Each row has a name. Each question is about the rows just above it.

kap: .89  .33  .52  -.09  .03  -.02  -.12  .30  .09  .12
nak: -.38  -.07  .35  .05  -.01  -.02  .08  .06  -.01  .03
vavam: .20  .15  .57  -.02  .01  -.05  -.06  .18  .00  .02
-.01 with -1 step of .01 on every entry: | -.02
Move every entry of -.02  -.12 by +1 step of .01. | -.01  -.11
.20 with +1 step of .01 on every entry: | .21

latis: .04  .03  .05  .09  .43  .00  -.02  .04  .00  -.02  .16  .05  .02  .37  .03  .25  .30  -.15  .00  .08  .03  .26  -.13  .21  -.03  -.54  .01  -.34  .01  .20  .26  .83  .10  .10
buzig: .01  .07  .02  -.01  .07  .00  -.01  -.07  .01  .00  .04  -.22  .01  -.03  .04  -.10  -.80  .01  .01  .05  .03  -.02  .00  .65  -.04  -.03  -.14  -.01  -.02  .48  .15  -.03  .19  -.03
kudog: -.01  -.02  .23  -.03  .01  .00  -.02  -.02  -.03  -.01  .03  .04  -.03  -.02  -.02  -.03  -.08  -.01  -.07  -.16  -.05  -.79  -.03  -.09  -.01  -.04  .03  .14  .01  .05  .00  .03  .05  -.02
dabuv: -.24  -.32  -.01  .00  .01  .01  .38  .01  .00  .01  -.69  -.06  .01  -.49  .01  -.01  .07  -.09  .02  .06  .04  .00  -.09  .03  -.01  .01  -.08  -.01  -.04  .00  -.01  .03  .23  -.39
Shift each entry of -.16 by -1 times .01: | -.17
Shift each entry of -.01 by +1 times .01: | .00
.30 with +1 step of .01 on every entry: | .31
Move every entry of .01 by -1 step of .01. | .00
Shift each entry of -.03  .04 by +1 times .01: | -.02  .05

dabuv: .35  -.11  .06  -.16
nak: -.23  .28  -.08  .15
kap: -.12  -.17  -.08  -.58
kud: .33  -.41  .18  -.47
Zalas: .18  -.24  .14  -.31
kile: -.43  .76  -.51  .65
mok: -.13  -.07  -.19  .22
latis: -.41  .43  -.07  .23
tipu: .22  .10  -.15  -.12
buzig: .18  .31  -.02  -.13
vavam: -.29  .13  .03  -.02
kudog: -.07  .26  .03  .02
Shift each entry of -.07  .26 by -1 times .01: | -.08  .25
-.43  .76  -.51 with -1 step of .01 on every entry: | -.44  .75  -.52

vavam: .31  .53  .74  -.69  -.19
mok: .19  .20  .21  .09  .24
kap: .00  .12  .58  -.41  -.31
Zalas: -.02  -.02  -.06  .01  -.02
tipu: -.08  -.20  -.32  .25  .06
latis: -.13  -.11  -.17  .02  -.12
kudog: -.15  -.24  -.33  .22  .06
nak: -.08  -.07  -.06  -.05  -.09
buzig: -.02  .05  .42  -.27  -.20
dabuv: -.25  -.18  .00  -.17  -.51
kile: .07  .22  .34  -.45  -.16
Move every entry of -.08  -.20  -.32  .25 by -1 step of .01. | -.09  -.21  -.33  .24
-.08  -.20  -.32  .25 with +1 step of .01 on every entry: | -.07  -.19  -.31  .26
Move every entry of -.18 by -1 step of .01. | -.19
Move every entry of .19 by -1 step of .01. | .18
-.06  .01 with +1 step of .01 on every entry: | -.05  .02
.74 with +1 step of .01 on every entry: | .75

kile: -.35  -.31  -.16  .54  -.30  .13  -.12  -.24  .40  .16  .21  .10  .13  -.05  -.22  .40  .04  .16  -.01  -.15  -.41  -.15  .00  .09  .11  -.21  -.07  .20  -.01  .24  .38  -.07  .21  .45  .01  -.10  .05  -.33  -.13  .40  .04  .28  .23  -.17  .27  .27  -.01  -.11  .00
vavam: -.03  .00  -.18  -.44  -.36  .09  -.34  .13  -.13  -.09  .16  .00  -.24  .17  -.15  .18  .06  .08  .08  .01  -.38  -.17  -.39  -.16  -.18  -.37  -.03  -.19  -.02  .24  -.07  -.28  .50  -.09  -.12  -.24  -.11  -.40  .44  .13  -.10  -.15  -.37  .09  .08  .14  .02  .10  .20
dabuv: .11  -.11  .02  -.38  -.59  .18  -.17  .47  -.12  -.21  .12  -.12  -.03  .26  -.23  .47  .25  .01  .10  -.12  -.20  -.20  -.12  -.02  .05  -.34  .19  .09  -.01  .37  -.30  -.27  .53  -.09  -.28  -.33  .24  -.26  .63  .09  -.02  .11  .10  -.07  .08  -.11  .11  .19  .41
mok: -.66  -.42  -.19  .42  -.15  .06  -.14  -.30  .44  .19  .24  -.21  .18  -.21  -.13  .29  .23  -.18  .00  -.17  -.13  -.06  -.25  .20  .15  .21  -.15  .28  -.06  -.18  .24  -.07  .27  .19  .33  -.11  -.09  .18  -.09  .66  -.07  .53  -.06  .17  .12  .19  -.11  -.20  .12
nak: -.21  -.44  -.18  .59  -.49  .43  .10  .12  .63  .28  .31  -.01  .38  -.08  -.25  .67  .04  .12  .18  .17  -.37  .02  -.12  .09  -.01  .28  -.15  .19  -.03  .43  .39  -.11  .26  .44  .06  -.13  -.10  -.11  -.47  .53  -.07  .08  -.04  -.10  .00  -.08  .05  -.05  -.07
Zalas: -.31  .17  -.29  .22  -.10  -.21  -.35  -.04  -.27  -.37  .34  .28  .46  .17  .06  .03  -.60  .14  .37  .13  -.17  .02  .04  -.26  -.17  -.21  .40  -.28  -.03  -.44  -.48  -.21  .09  -.14  .09  -.11  .10  -.20  -.11  .06  .05  -.04  .32  -.18  .18  -.31  -.46  -.37  -.58
tipu: -.51  -.13  .02  .18  -.04  .36  -.13  -.36  .52  .36  .23  .26  .30  -.16  .05  .39  .24  -.53  -.05  -.03  -.28  -.14  .04  .75  .35  .03  -.24  -.18  .13  .17  .35  -.15  -.02  .44  -.01  .04  .05  -.58  -.02  .56  .07  .47  -.12  -.01  .08  .54  .07  -.31  .18
-.11 with +1 step of .01 on every entry: | -.10
-.48 with -1 step of .01 on every entry: | -.49
Move every entry of .13  -.13  -.09 by +1 step of .01. | .14  -.12  -.08
Shift each entry of .22  -.10  -.21 by -1 times .01: | .21  -.11  -.22

kap: -.25  .01  .06  -.06  .03  .02  -.10  .08  -.04  .14  -.06  .13  -.04  -.14  .15  .02  -.02  .20  -.17  .11  .10  .04  .11  .02  .07  -.29  .03  -.24  -.13
buzig: -.19  -.04  -.04  -.10  .08  .03  -.07  .11  .02  .22  -.03  .10  -.03  .15  .06  -.20  -.14  -.01  .00  -.19  .04  .05  .12  .11  -.10  -.30  -.13  -.33  -.32
kile: .84  .02  -.27  -.06  -.04  -.05  .28  -.05  .03  .69  .03  -.16  .04  .00  -.33  .12  .01  .56  .32  .44  -.07  -.55  -.06  -.34  .02  .25  -.34  .65  -.07
Move every entry of -.06 by +1 step of .01. | -.05
Shift each entry of -.10  .08 by -1 times .01: | -.11  .07
Shift each entry of -.10  .08  .03 by -1 times .01: | -.11  .07  .02
Move every entry of .12  .01  .56  .32 by -1 step of .01. | .11  .00  .55  .31
Move every entry of -.29  .03 by +1 step of .01. | -.28  .04

tipu: -.61  .30  -.21  -.49
dabuv: -.55  .33  .00  .45
nak: -.59  .33  -.03  .47
vavam: -.61  .24  -.35  -.64
-.59  .33  -.03 with +1 step of .01 on every entry: | -.58  .34  -.02
Shift each entry of .30  -.21 by -1 times .01: | .29  -.22
Shift each entry of -.61 by +1 times .01: | -.60
-.35 with +1 step of .01 on every entry: | -.34
Shift each entry of -.35 by -1 times .01: | -.36

